Each row, then one of two labels for whether it has a hidden trait; a new part has new ones:
In the rows, 128 means zero.
[112 145 124 181  85 146 144 116 113 177 136 109  98  41  60 189 112 175
 130  65 143 124 134  94 147 134  93 169 121 148 129 101 156 110  89 129
  83 199 155 142  95 104  97 138 133  87  97 160 112 141 126 104 201 113
 114 115 140 157 167 118  85  40 109 141 109 120 124  79 126 131 162  72
 127 160 189 111 137  70 117 132 112  69] => (53)
[172 129 135  89 142 169 130  86 123 104 124 129 121 117 109 122 130 135
 131 136 151 119 114 120 122 104 122 134 115 142 138 125 145 106 131 114
 132 119 114 124 143 153 121 151 132 147 120 105 129 109 147 135 137 145
 141  95 137 138 135 125 140 140 127 114 129 123 108 145 115 133 132 105
 133 114 140 181 166 123 141 116 132 142] => (53)
[158 163 123  62 130 149 120  75  86  91 100 123 104 141 160 171 113 118
 126 167 165 123 129 168  90 118 138 157 127 146 147 168 118 121 156 137
 156 112 134 163 164 176 163 132 157 170 100 109 130 126 194 158  96 169
 159 139 164 127 130 159 163 179 142 113  96 127  86 156  97 145 117 137
 170  97  73 210 137 164 127  87 146 154] => (62)
[154  99 105 118  90 122 131 136 107 116 129 187 165 209 139 159 147 107
  84 181 132 122 123 114 110 106 150 139 128 107 124 147 112 160 139 123
 163  81 108  95 143 102 144 149 155 178 133 106 101  81 128 162  78 176
 156 135 104 120 103 136 135 128 135 115 119 137 123 145 137 119 140 201
 124 128  78 177 133 161 162 119 124 170] => (62)
[ 92 131 125 157 146 118 104 190 134 137 139 167 197 136 110 131 133  86
 112 107 107 102 131  85 165  94 125  82 145 124 121 166 133 190 113 128
 120  73 114  94  98  77  87 114 129  61 175 124 120  82 115 121 105 154
 106 143  57 113 126 116 118 117 144  93 144 129 124 135 146 123 144 136
  86 121 195 103 107 108 122 120 120 117] => (53)
[167  92 113 164  46 150 158 117 121 143 148 183 129 149  65 143 163 163
  97 139 133  97 110  76 128 114  95 182 105 122 129 109 151 114 112 103
 127 111 123  88 126  95  78 178 142 140  81 123 109 103  71 129 179 154
 131  92 105 149 140 108 140  74 131 141  99 132 181  98 148 113 165 138
 121 144 169 130 186 128 174 189 101 137] => (62)
[121 149 136 134 140 142 131 115 133 163 154  85 103  64 108 157 102 152
 157  65 126 144 142 108 143 155  94 139 119 147 131 101 145 105 102 140
  88 164 152 144 119 129 108 113  75  85 109 153 139 178 141 109 178  94
 115 129 149 152 156 113  69  69 112 154 122 109 141  92 129 133 130  78
 112 141 169  96 102  75 122 140 122  98] => (53)
[115 148 125 120 123 121 121 135 104 132 137 125 131 130 149 168 106 112
 132 125 124 124 145 133 123 134 124 136 132 135 132 156 116 138 131 150
 131 110 149 150 135 124 137 106 131 119 110 138 127 142 164 137 109 145
 132 164 138 126 138 135 119 128 136 130 110 121 124 122 126 133 123 139
 132 119 112 133  92 134 132 115 130 134] => (62)
[127 122 104 148 103 143 115 150  95 141 124 182 179 152 103 203 130 103
  91 121 132 107 141  84 134  93 128 132 138 123 121 146 131 173 110 137
 131  92 124  96 108  65 105 141 154 106 140 132  98  72 162 142 109 180
 143 141  85 126 129 123 103  89 129 108 106 124 102 130 137 116 155 156
 102 125 148 170 122 127 141  95 123 123] => (62)
[ 92 190 130 114 201 169 110 132 113 142  83  68 118  85 106 159  91 113
 151  81 158 107 152 137 139 105 117  88 153 156 140 145 141 154 102 143
 112 144 134 164 133 125 129 102 152  58 171 156  88 115 229 124 117 117
 120 139 126 117 137 118  81 102 107  91 161 123   2 149  91 115 115 102
 108 119 157 156  86  96  83  14 150  90] => (62)
[152  38 133 176  67  75 159 145 138 155 196 167 160 167 102  72 153 155
  83  95  76 152  63  82 142 158 119 142  92 100 112  88 154 120 116 106
 112 109 119  79 106  84 111 122  84 185  66  88 153 151   6 103 181 116
  96  74  96 131 146 103 156 137 149 161 153 148 255  58 183 148 178 183
 129 182 169  78 176 108 182 255  86 170] => (62)
[146 127 106 122 113 162 122 119 100 116 102 186 158 149  99 187 136 113
  91 149 156  96 117 102 121  82 134 133 135 128 125 147 140 163 121 122
 148 100 113 103 122  94 111 155 169 136 136 113  91  63 163 148 115 186
 150 115 101 123 128 127 139 122 131  90 115 133  87 147 118 121 154 159
 122 120 139 213 153 139 140  85 133 135] => (62)
[163  63 144 128  86 106 140 116 158 110 188 160 125 155 150  67 154 145
 131 166  88 150 107 122 126 156 135 145 103 102 117 104 124  97 151 112
 134 117 129  98 120 140 122 138  75 189  83  94 180 155  28 120 151 125
 133 116 143 139 132 126 186 158 141 156 118 124 255 105 164 148 138 123
 139 136 118  94 177 152 177 232 103 168] => (62)
[112 165 144 147 179 174 117  75 100 150  61  52  66  40  84 170  97 151
 156  84 190 136 159 128 129 112 126 120 150 147 153  99 153 132  92 116
  97 197 149 165 109 123 127 132 151  96 142 159 106 138 229 132 181 102
 165 129 167 119 153 116 139  75  80  92 156 119  19 125 100 130 139  55
 131 158 158 171 160  98  92   1 124  82] => (62)
[137  91 132 126 103  98 134 181 151 127 197 188 188 193 125 121 144 115
 106 142  82 118 118  80 151 131 120 125 108 111 117 142 117 150 133 135
 142  72 109  83 140 103 114 127 111 139 133 111 126 118  62 132  95 145
 108 124  76 128 113 116  88 117 155 138 132 119 197 120 167 130 138 178
 103 128 130 104 105 126 176 190 112 178] => (62)
[123 169 144 108 176 155 106  92 123 129 123  72  91  62 144 139  90 125
 184  84 133 140 152 143 131 150 114 123 134 152 135 120 137  90 126 144
  98 149 157 157 118 156 120 106  95  81 119 148 165 174 177 114 167 104
 135 152 171 140 155 127 125 134 117 141 111 107 119 117 114 138 114  48
 125 109 157 119 116 104 106 105 140  94] => (53)
